The symbols move the points like this.
q581: φ>q710, ω>q637, η>q624, π>q374, ε>q266, λ>q90
q362: φ>q329, ω>q186, η>q551, π>q922, ε>q693, λ>q405
q204: φ>q186, ω>q120, η>q43, π>q314, ε>q939, λ>q140
q805: φ>q679, ω>q572, η>q542, π>q538, ε>q221, λ>q993
q367: φ>q128, ω>q145, η>q637, π>q581, ε>q259, λ>q172
q680: φ>q495, ω>q52, η>q409, π>q405, ε>q478, λ>q55
q128: φ>q628, ω>q367, η>q581, π>q710, ε>q602, λ>q67
q586: φ>q825, ω>q67, η>q875, π>q259, ε>q128, λ>q506
q572: φ>q805, ω>q428, η>q984, π>q542, ε>q925, λ>q565
q670: φ>q829, ω>q530, η>q769, π>q45, ε>q735, λ>q693
q829: φ>q667, ω>q670, η>q45, π>q741, ε>q563, λ>q43
q925: φ>q221, ω>q524, η>q649, π>q427, ε>q538, λ>q428
q45: φ>q741, ω>q769, η>q428, π>q572, ε>q177, λ>q553
q649: φ>q427, ω>q788, η>q261, π>q363, ε>q815, λ>q483
q290: φ>q876, ω>q815, η>q610, π>q172, ε>q506, λ>q649
q542: φ>q538, ω>q984, η>q48, π>q815, ε>q427, λ>q550
q779: φ>q506, ω>q363, η>q825, π>q348, ε>q172, λ>q48
q405: φ>q630, ω>q409, η>q105, π>q939, ε>q186, λ>q472
q788: φ>q649, ω>q864, η>q876, π>q261, ε>q48, λ>q221
q105: φ>q939, ω>q329, η>q530, π>q670, ε>q314, λ>q897
q260: φ>q52, ω>q374, η>q243, π>q140, ε>q472, λ>q322
q90: φ>q875, ω>q628, η>q838, π>q910, ε>q637, λ>q825
q47: φ>q565, ω>q741, η>q805, π>q679, ε>q952, λ>q735
q876: φ>q261, ω>q290, η>q172, π>q67, ε>q763, λ>q427
q43: φ>q314, ω>q693, η>q553, π>q224, ε>q670, λ>q362
q483: φ>q984, ω>q221, η>q510, π>q554, ε>q788, λ>q805
q769: φ>q45, ω>q661, η>q952, π>q428, ε>q993, λ>q667
q530: φ>q670, ω>q922, η>q661, π>q769, ε>q224, λ>q386
q177: φ>q918, ω>q993, η>q524, π>q925, ε>q805, λ>q769
q897: φ>q120, ω>q630, η>q386, π>q693, ε>q329, λ>q478
q510: φ>q554, ω>q427, η>q779, π>q506, ε>q876, λ>q542
q243: φ>q140, ω>q478, η>q186, π>q362, ε>q897, λ>q680
q314: φ>q551, ω>q43, η>q224, π>q735, ε>q829, λ>q329
q145: φ>q367, ω>q348, η>q146, π>q637, ε>q875, λ>q610
q120: φ>q204, ω>q897, η>q693, π>q43, ε>q105, λ>q243
q624: φ>q374, ω>q557, η>q225, π>q478, ε>q495, λ>q838
q661: φ>q769, ω>q563, η>q918, π>q952, ε>q565, λ>q829
q551: φ>q922, ω>q314, η>q735, π>q563, ε>q667, λ>q105
q538: φ>q864, ω>q542, η>q815, π>q290, ε>q510, λ>q524
q710: φ>q838, ω>q581, η>q374, π>q260, ε>q55, λ>q875
q735: φ>q563, ω>q224, η>q993, π>q177, ε>q741, λ>q530
q428: φ>q572, ω>q952, η>q483, π>q984, ε>q524, λ>q47
q363: φ>q779, ω>q261, η>q586, π>q825, ε>q610, λ>q554
q838: φ>q910, ω>q710, η>q260, π>q52, ε>q557, λ>q259
q553: φ>q224, ω>q667, η>q47, π>q565, ε>q769, λ>q551
q602: φ>q146, ω>q259, η>q266, π>q55, ε>q838, λ>q367
q495: φ>q813, ω>q680, η>q405, π>q630, ε>q243, λ>q557
q322: φ>q266, ω>q910, η>q680, π>q495, ε>q374, λ>q146
q952: φ>q428, ω>q918, η>q221, π>q483, ε>q550, λ>q741
q146: φ>q637, ω>q602, η>q55, π>q557, ε>q910, λ>q128
q563: φ>q661, ω>q735, η>q177, π>q918, ε>q47, λ>q670
q815: φ>q290, ω>q48, η>q921, π>q610, ε>q779, λ>q788
q140: φ>q409, ω>q243, η>q362, π>q329, ε>q120, λ>q495
q813: φ>q472, ω>q495, η>q630, π>q897, ε>q140, λ>q624
q921: φ>q610, ω>q763, η>q367, π>q128, ε>q825, λ>q876
q918: φ>q952, ω>q177, η>q925, π>q221, ε>q679, λ>q45
q628: φ>q90, ω>q128, η>q710, π>q838, ε>q146, λ>q586
q506: φ>q763, ω>q779, η>q348, π>q145, ε>q67, λ>q815
q565: φ>q993, ω>q47, η>q679, π>q550, ε>q428, λ>q563
q554: φ>q48, ω>q510, η>q506, π>q763, ε>q261, λ>q538
q637: φ>q581, ω>q146, η>q557, π>q624, ε>q322, λ>q628
q472: φ>q225, ω>q813, η>q897, π>q120, ε>q409, λ>q374
q922: φ>q530, ω>q551, η>q563, π>q661, ε>q553, λ>q939
q610: φ>q172, ω>q921, η>q128, π>q628, ε>q348, λ>q261
q259: φ>q602, ω>q875, η>q322, π>q266, ε>q710, λ>q145
q741: φ>q47, ω>q45, η>q572, π>q805, ε>q918, λ>q224
q374: φ>q260, ω>q624, η>q478, π>q243, ε>q813, λ>q910
q186: φ>q362, ω>q204, η>q314, π>q551, ε>q386, λ>q409
q939: φ>q386, ω>q105, η>q670, π>q829, ε>q551, λ>q120
q524: φ>q925, ω>q550, η>q788, π>q649, ε>q542, λ>q952
q225: φ>q478, ω>q472, η>q120, π>q204, ε>q405, λ>q260
q550: φ>q524, ω>q679, η>q864, π>q788, ε>q984, λ>q918
q427: φ>q510, ω>q649, η>q363, π>q779, ε>q290, λ>q984
q221: φ>q483, ω>q925, η>q427, π>q510, ε>q864, λ>q572
q667: φ>q553, ω>q829, η>q741, π>q47, ε>q661, λ>q314
q679: φ>q550, ω>q805, η>q538, π>q864, ε>q483, λ>q177
q557: φ>q624, ω>q55, η>q472, π>q225, ε>q680, λ>q710
q864: φ>q788, ω>q538, η>q290, π>q876, ε>q554, λ>q925
q224: φ>q735, ω>q553, η>q565, π>q993, ε>q45, λ>q922
q409: φ>q405, ω>q140, η>q329, π>q105, ε>q204, λ>q813
q478: φ>q243, ω>q225, η>q204, π>q186, ε>q630, λ>q52
q348: φ>q145, ω>q825, η>q602, π>q146, ε>q90, λ>q921
q52: φ>q680, ω>q260, η>q140, π>q409, ε>q225, λ>q266
q763: φ>q921, ω>q506, η>q145, π>q367, ε>q586, λ>q290
q693: φ>q43, ω>q386, η>q667, π>q553, ε>q530, λ>q186
q48: φ>q815, ω>q554, η>q763, π>q921, ε>q363, λ>q864
q261: φ>q363, ω>q876, η>q67, π>q586, ε>q921, λ>q510
q55: φ>q557, ω>q266, η>q813, π>q472, ε>q52, λ>q581
q984: φ>q542, ω>q483, η>q554, π>q48, ε>q649, λ>q679
q67: φ>q586, ω>q172, η>q90, π>q875, ε>q367, λ>q779
q329: φ>q105, ω>q362, η>q922, π>q530, ε>q43, λ>q630
q993: φ>q177, ω>q565, η>q550, π>q524, ε>q572, λ>q661
q386: φ>q693, ω>q939, η>q829, π>q667, ε>q922, λ>q204
q875: φ>q259, ω>q90, η>q910, π>q322, ε>q581, λ>q348
q266: φ>q55, ω>q322, η>q495, π>q813, ε>q260, λ>q637
q172: φ>q67, ω>q610, η>q628, π>q90, ε>q145, λ>q363
q910: φ>q322, ω>q838, η>q52, π>q680, ε>q624, λ>q602
q825: φ>q348, ω>q586, η>q259, π>q602, ε>q628, λ>q763
q630: φ>q897, ω>q405, η>q939, π>q386, ε>q362, λ>q225

The rows follow the links: the fewer symbols apart two points are, the more alike their rows tend to be.

Each row is also shifted at random along 3 hidden directions that mean nothing.

Name the point of each row.
-18,2,-4,-13,2,-26,32,-10,-30,23,34,24,6,11,28,-2,-29,-33,-5,25,35,1,-12,36
point: q550
-29,30,13,20,6,-5,-4,11,17,-2,13,-28,-12,-3,-41,40,24,-13,-50,-45,-4,-23,-32,-3
point: q204
73,-22,27,-6,7,-22,22,-16,-10,-18,16,19,60,2,-4,-5,-39,-31,0,-7,46,-7,-14,21
point: q483
39,-28,13,-21,-3,58,22,10,-43,2,16,-24,-20,23,-20,-24,-20,-13,-24,-25,-16,-11,-38,-12
point: q48
97,-16,-18,14,-31,16,-2,54,3,-40,-20,-24,-29,-54,-66,8,34,26,-79,-53,-38,-51,-36,-48
point: q637
-38,17,24,7,17,-3,24,-25,40,20,13,0,2,15,17,27,5,14,31,39,-45,29,2,-23
point: q624
-58,69,-40,24,-38,-18,15,1,6,35,40,3,-29,-5,-26,13,34,-10,-45,-36,11,-34,10,-17
point: q362
12,-25,64,14,51,20,-4,39,39,10,50,0,68,32,-26,4,-79,-15,-8,-57,31,11,-8,17
point: q829
-9,48,-30,10,-19,-4,-18,26,12,-16,-21,-35,-36,-7,-40,51,48,-25,-97,-27,-29,-32,-32,-5
point: q186
-11,18,-43,20,-8,7,-17,52,28,16,36,28,12,5,21,-15,-29,19,-37,-38,5,-14,30,7
point: q551
-10,7,0,-12,12,16,-49,-38,-22,-48,-49,-34,47,-4,21,-5,13,-42,35,19,15,49,23,37
point: q47
-25,-4,-27,-26,2,-9,4,12,-29,-3,-2,-5,-16,5,30,21,-12,-38,-39,33,-2,8,-35,43
point: q805
14,4,45,13,12,13,19,-3,49,15,16,4,31,18,-30,43,-14,16,3,9,-49,19,-31,-21
point: q374
-11,53,-41,-23,-43,-4,-4,32,-8,57,33,1,-49,51,-44,-26,13,-19,-50,-26,40,-27,43,10
point: q563
44,6,-9,38,-51,-1,40,17,-24,51,53,20,-21,-37,-62,-33,7,39,-16,-58,19,-69,-2,-52
point: q602
-36,-21,8,-15,25,29,-12,-4,-30,-18,17,-4,51,-17,28,-2,-37,-25,29,-17,14,19,-32,53
point: q952
2,30,-42,26,-12,-5,-22,27,27,-15,2,13,29,-16,18,10,-8,6,-42,-26,-8,0,17,2
point: q43
-14,-3,6,-8,1,41,-21,13,-27,-20,24,-1,47,-19,-2,-15,-29,-12,26,-41,22,14,-24,45
point: q177
9,33,-38,28,-19,-2,-13,31,25,-9,21,6,54,-24,-4,19,-20,5,-47,-41,3,-8,10,-1
point: q693
22,-23,21,-24,-16,12,19,12,6,-3,28,56,13,-17,-14,-12,-19,41,52,-17,-3,-26,-31,13
point: q67
17,22,14,-12,-6,21,-28,-12,-13,-10,-7,-23,43,0,-33,-14,2,-41,4,-24,36,21,21,27
point: q45
11,-36,51,36,28,-21,21,-66,-24,25,-15,-2,17,-4,-2,13,-8,7,53,29,20,-2,-8,-35
point: q90
27,9,-23,-26,-51,47,48,40,-55,46,68,3,-48,10,-48,-38,-8,4,-38,-34,-9,-35,-27,-20
point: q290
-21,38,-65,21,-20,-5,-14,45,29,13,26,23,3,-3,23,-11,-11,24,-43,-32,7,-17,40,7
point: q314
-50,-5,17,18,31,-7,-38,14,27,-7,-23,-23,-26,-12,-12,10,20,18,6,-24,11,-12,6,0
point: q405
-4,5,-33,-7,-24,-44,25,-36,-19,27,25,52,-9,21,52,-49,1,-7,25,25,61,-14,57,11
point: q984
89,-45,60,27,23,-4,3,-26,-20,-12,-34,-29,29,-24,-51,41,-5,0,-11,-8,-5,-16,-52,-31
point: q875
52,31,-34,7,-65,1,-25,84,26,50,16,27,-23,-13,-91,9,-2,66,-59,-60,-14,-54,7,-11
point: q472
4,-22,8,-28,-6,-6,16,-9,2,-13,11,46,2,-23,21,-17,2,34,67,23,-9,0,-11,14
point: q172
0,37,-19,31,-2,-9,-12,-4,24,-16,1,-11,62,-26,5,23,-12,-15,-26,-18,-2,13,5,1
point: q386
-26,-19,18,16,50,-3,-27,12,42,-10,-3,-5,42,20,49,-1,-46,-11,-1,0,8,32,26,18
point: q530
33,15,3,2,-14,-16,-13,8,30,15,-31,-5,6,5,-46,54,1,24,-22,25,-39,17,1,-19
point: q680

Complete each set of four: the symbols that take the first to the second take the third to the fourth, perhaps in another order.
Answers are names.
A -13,7,-9,5,11,11,0,56,33,36,47,18,-2,30,-2,-16,-45,11,-37,-47,19,-19,23,14
B -19,-5,-27,-31,6,-13,-3,17,-30,-17,-21,-5,-22,3,26,37,-8,-34,-57,37,-16,1,-36,41
C 36,49,-54,11,-32,-2,-32,31,20,-48,-33,-24,3,-19,-24,60,23,-20,-108,-18,-41,-9,-24,-1
D q47

A -4,-14,18,32,9,-43,15,-58,-29,29,-29,-9,-19,-13,11,5,16,10,29,36,8,-8,14,-40
B 44,18,15,11,-24,-9,-21,21,32,22,-19,8,21,-6,-53,41,-10,34,-11,4,-32,11,0,-18
C 12,54,-37,-19,-60,15,-13,39,-21,38,44,5,-20,28,-62,-36,8,-11,-38,-62,41,-27,29,19
D q984

A 69,-8,-3,26,-36,1,21,16,-26,20,5,-5,-25,-25,-71,9,7,27,-45,-42,-6,-55,-23,-47
B 39,5,7,7,-2,-24,-36,1,32,-11,-71,-17,17,-4,-33,62,9,15,-18,48,-49,35,5,-16
C 51,-22,-15,-24,-18,68,14,28,-42,3,17,-12,-47,29,-18,-27,-9,-1,-53,-35,-17,-38,-43,-11
D q145

A 58,-17,24,-26,-17,44,41,12,-48,3,43,-21,16,-12,-50,-6,-23,-15,-17,-12,-13,2,-48,-18
B 18,1,-33,-42,-45,-3,15,21,-4,-11,8,46,-32,-23,-1,-23,19,43,23,21,-16,-19,-10,10
C -16,10,-31,20,-24,14,34,22,19,8,46,20,-33,-31,3,-41,26,40,10,-43,-14,-30,18,-46
D q374

A -25,-10,-7,28,-6,-4,31,-16,16,-2,28,3,-7,-40,21,-40,24,31,44,-17,-2,-11,28,-45
B -17,31,16,8,-5,-2,20,-8,42,23,12,7,-12,18,-8,32,7,20,6,25,-40,9,-1,-24
C -8,35,-16,-19,-20,2,0,51,14,48,38,2,-47,56,-36,-18,-5,-15,-65,-33,32,-21,19,10
D q565

A 32,-19,24,32,-11,-17,23,-30,-26,34,-4,-2,-14,-11,-30,8,2,13,11,1,9,-32,-7,-41
B -52,-26,15,-5,5,-12,28,-33,-4,44,37,71,-14,14,33,-25,-11,50,102,22,20,-25,3,6
C -43,17,4,-11,21,-14,-6,9,19,40,15,-7,-23,60,21,-14,-14,-21,-9,8,32,23,52,13
D q314

A -32,-14,37,17,37,-4,-40,16,32,0,-10,-15,1,-17,-25,6,7,26,22,-37,16,-5,-1,-5
B -49,1,66,35,41,-7,2,-27,22,14,33,-29,39,-9,-32,24,-7,-19,32,-47,28,-1,-26,-1
C -1,-8,35,6,44,17,10,-13,51,-50,-25,-21,6,-3,20,40,14,1,7,27,-67,40,-32,-29
D q260

A -21,24,26,40,35,-20,-12,-54,24,-25,-4,-27,104,-26,17,37,-16,-32,30,8,9,44,14,4
B -39,3,-32,-2,26,-17,-34,30,35,0,-26,-16,-40,39,55,5,-14,-11,-43,25,-3,20,34,12
C -13,17,39,21,2,-11,22,-21,34,50,27,17,39,17,-24,25,-26,24,43,23,-14,29,12,-25
D q140

A -46,4,-9,24,39,-15,-23,-2,38,-6,-7,5,49,3,72,1,-33,-3,28,16,13,36,44,10
B -70,3,-25,-16,7,17,-19,-6,-39,-4,-2,0,9,-6,55,-19,-4,-18,35,7,14,16,8,44
C -25,-18,65,22,56,6,-23,-7,27,-22,-9,-44,25,-16,-38,41,-1,-18,5,-37,6,-4,-37,3
D q553

A 5,-21,36,21,38,19,-12,41,44,6,47,7,71,8,-5,-2,-77,4,-7,-56,24,9,-1,18
B -27,4,-13,-11,-30,54,20,57,-35,39,104,37,33,-11,-31,-32,-55,4,2,-86,38,-43,-39,42
C 50,-11,21,-32,-31,23,44,12,-34,10,41,-8,19,-26,-46,-13,-11,-9,6,-1,-14,13,-36,-7
D q259

A -31,48,-19,32,-6,-20,0,-24,14,0,8,-9,50,-20,16,20,6,-18,-7,-2,9,15,22,-5
B -13,63,-58,27,-45,-4,0,23,19,14,40,19,17,-18,-5,3,1,8,-41,-43,9,-25,23,-8
C -45,5,-59,-32,0,-2,-11,18,-40,-20,-24,0,-52,8,49,17,7,-33,-48,37,-17,-3,-20,41
D q805

A 38,-34,8,-24,-11,12,-5,19,5,-12,-29,29,-44,11,-14,35,6,32,-21,-5,-30,-44,-62,9
B 48,-25,15,32,-2,0,6,-4,2,-25,-3,-19,18,-56,-27,-8,20,12,-1,-29,-9,-12,-8,-45
C 35,-40,23,-4,23,52,2,-13,-28,-19,0,0,-2,25,24,-36,-19,-9,12,-25,12,-16,-17,0
D q506

A -40,34,-33,37,5,-22,-15,-24,24,-5,4,12,56,-16,48,5,-10,-10,14,11,13,26,52,3
B -3,30,-60,-24,-33,32,-53,22,-24,-37,-36,-17,-18,-5,1,-8,29,-19,-40,-17,-6,2,8,38
C 50,-24,27,-19,-11,66,39,21,-41,16,55,-8,2,17,-49,-20,-34,-7,-14,-44,-7,-17,-50,-16
D q628

A -40,51,-69,29,-27,-18,-5,19,20,20,21,24,5,-5,38,-14,-6,14,-29,-17,6,-12,50,0
B -8,17,18,-12,19,-11,-15,-1,9,15,-6,-27,-4,45,-14,-3,-2,-39,-27,9,31,28,30,14
C -5,7,-32,9,-22,-18,-46,37,30,18,-42,-3,-41,-11,-25,7,26,49,-8,-7,-7,-15,35,-8
D q362

A -38,26,-50,-35,-49,-35,33,-18,-19,26,14,36,-46,-20,41,-46,40,26,57,65,-7,9,43,3
B 8,-17,14,7,26,21,11,10,37,-55,-15,-22,-11,-23,15,15,26,15,-8,7,-61,7,-30,-31
C 66,-33,8,-11,11,2,-4,-24,-11,-39,-20,13,23,16,28,-29,-13,-14,9,-2,29,-4,9,18
D q348

A 12,-27,1,-29,-3,0,7,-8,5,-18,-15,37,-12,-10,19,-2,11,36,47,25,-23,-9,-21,17
B 62,-14,-28,11,-12,-27,-15,-10,-20,-28,-89,-43,-65,-16,-15,40,53,7,-70,39,-45,-18,-13,-45
C 3,9,-25,-34,-59,-7,37,18,-11,27,55,58,-11,-28,-8,-44,4,40,51,2,4,-20,8,4
D q628

A 30,-27,17,-18,4,52,23,1,-44,-7,4,-29,-19,17,-16,-9,-9,-22,-22,-1,-22,5,-39,-10
B 21,-26,41,-16,6,35,45,-26,-46,6,35,-20,30,-9,-20,-21,-23,-22,40,14,-5,33,-31,-9
C -10,-22,27,12,31,-6,-53,22,33,-14,-34,-20,9,-23,-28,15,7,27,15,-25,5,-1,5,2
D q405

A 12,-29,18,10,21,-34,-1,-49,-22,-2,-67,-12,-44,11,7,45,23,7,-2,58,-19,-9,-17,-21
B -11,-7,9,28,-2,-39,18,-62,-32,35,-27,0,-34,-5,14,4,23,16,28,42,11,-9,19,-42
C 34,-10,4,30,-17,12,24,13,1,-4,36,1,6,-49,-30,-27,7,31,12,-53,-2,-29,-4,-47
D q838

A 21,14,-1,17,-7,-25,-31,11,30,18,-37,-2,11,-6,-31,30,5,32,-4,19,-23,19,22,-17
B -48,38,4,25,3,-11,8,-12,8,10,18,-22,0,-2,-27,29,18,-20,-21,-29,5,-15,-13,-9
C -11,19,-34,-22,8,-6,-23,52,25,12,-17,-15,-66,55,12,7,4,-12,-85,7,-9,4,23,10
D q177

